Here is a tiny trained network, its code and every weight. The questions are about switching its units off for an input and a class, where a switched-off unit gives its printed mean instead of its output.

import numpy as np


def w(rows, s, z=0):
    codes = np.array(rows[::2]) - 128.0
    scale = np.full(codes.shape[1], s)
    scale[-1] = z or s
    return codes * scale


def f(y):
    return np.maximum(y, 0)


def log_softmax(a):
    a = a - a.max(-1, keepdims=True)
    return a - np.log(np.exp(a).sum(-1, keepdims=True))


def net(x, mask):
    res = np.array(x, float).reshape(1, 4) / 4 @ E
    y = f(res @ A[0][:, :-1].T + A[0][:, -1])
    res = res + np.where(mask, y, B[0][:, -1]) @ B[0][:, :-1]
    return log_softmax(res[-1] @ U[:, :-1].T + U[:, -1])


A, B = {}, {}
E = w([
[130,162,131,122,49,142,154,86,107,50],'x0',
[133,81,47,81,154,161,156,124,51,169],'x1',
[163,148,88,170,144,222,160,208,132,96],'x2',
[139,132,129,218,177,94,146,198,8,134],'x3',
],0.015)
A[0] = w([
[132,45,60,148,207,192,90,224,185,249,202],'neuron 0',
[127,106,128,172,225,141,97,182,2,115,65],'neuron 1',
[138,98,91,33,109,85,135,42,212,190,175],'neuron 2',
[77,151,209,113,95,150,72,24,232,141,175],'neuron 3',
[22,58,208,126,131,20,64,60,48,181,253],'neuron 4',
[145,206,161,216,123,134,169,121,100,106,118],'neuron 5',
[89,47,42,90,140,177,161,111,40,223,122],'neuron 6',
],0.0086,0.0031)
B[0] = w([
[97,65,53,84,168,87,74,174,121,153,225],'neuron 0',
[219,148,142,176,156,126,154,102,85,164,213],'neuron 1',
[112,29,158,21,224,125,120,54,128,9,246],'neuron 2',
[90,217,217,126,116,190,103,17,151,75,255],'neuron 3',
[59,86,63,64,203,51,117,185,123,171,239],'neuron 4',
[188,69,133,127,141,110,117,213,68,156,176],'neuron 5',
[132,65,61,164,68,154,151,217,151,146,218],'neuron 6',
],0.011,0.02)
U = w([
[40,85,126,42,159,100,81,35,181,117,155],'0',
[103,222,176,138,60,121,104,74,214,83,16],'1',
[85,139,209,252,115,73,82,202,198,155,103],'2',
[130,73,7,134,134,69,141,232,108,153,248],'3',
[124,93,62,153,11,213,206,111,110,122,163],'4',
[74,174,139,125,65,123,183,102,125,255,3],'5',
[176,137,160,219,164,83,147,123,40,181,26],'6',
],0.0091,0.0046)

Each question gives the input, the list of numbers given to net, and the class t.
The units are the neurons (one row each of A and B). Each row of codes is followed by its name. A weight is (code - 128) times the scale printed after its matrix; where a second scale follows, it is the last column's (A, B and U).
mask holds one flag per neuron, in row order. A switched-off neuron (its flag False) gives its mean, the last column of its row in B, instead of its output. The means were averaged over made-up inputs and are rounded, as every weight is.
A unit's drop is (log p(t) with every unit on - log p(t) with that unit switched off) / (log p(t) with every unit on - log p(t) with every unit switched off).
The circuit of an input: a set's keep is (log p(t) with only the set's units on - log p(t) with every unit switched off) / (log p(t) with every unit on - log p(t) with every unit switched off). Starting from all 7 units, units are removed one at a time, each time the one whose removal leaves the highest keep (on an exact tie, the one counted first), for as long as the keep stays at least 0.8.
circuit, biggest first: the units of the circuit, biggest drop first
unit that matters most: the unit with the biggest drop
top k neurons: the k neurons with the biggest drops, biggest first
drop of u: that unit's drop, to one decimal
input [-3,-8,1,4], class 2: circuit, biggest first => neuron 2
input [-2,-5,-1,6], class 6: top 2 neurons => neuron 0; neuron 6
input [7,-1,2,-1], class 1: top 3 neurons => neuron 6; neuron 2; neuron 4
input [2,-7,7,4], class 6: circuit, biggest first => neuron 4; neuron 6; neuron 5
input [7,-3,1,4], class 6: top 2 neurons => neuron 4; neuron 0
input [6,-7,-3,-5], class 1: top 2 neurons => neuron 3; neuron 0
input [-2,-5,5,-5], class 1: circuit, biggest first => neuron 4; neuron 2
input [0,-6,-2,3], class 2: top 2 neurons => neuron 2; neuron 0
input [0,-3,4,6], class 6: top 2 neurons => neuron 1; neuron 4
input [1,-4,6,-8], class 1: circuit, biggest first => neuron 4; neuron 3
input [3,7,8,-4], class 3: top 2 neurons => neuron 3; neuron 0
input [5,-5,6,4], class 6: top 2 neurons => neuron 4; neuron 0
input [4,-7,-1,-6], class 1: top 3 neurons => neuron 3; neuron 4; neuron 0
input [1,1,2,7], class 6: unit that matters most => neuron 1
input [4,0,3,-2], class 1: top 2 neurons => neuron 6; neuron 2
input [-4,-6,-3,5], class 3: top 2 neurons => neuron 3; neuron 4
input [2,0,2,2], class 6: drop of neuron 6 => 0.3
input [-2,-5,6,-2], class 2: drop of neuron 4 => 0.4
input [3,1,2,6], class 6: drop of neuron 2 => 0.0
input [6,4,-1,1], class 3: unit that matters most => neuron 3
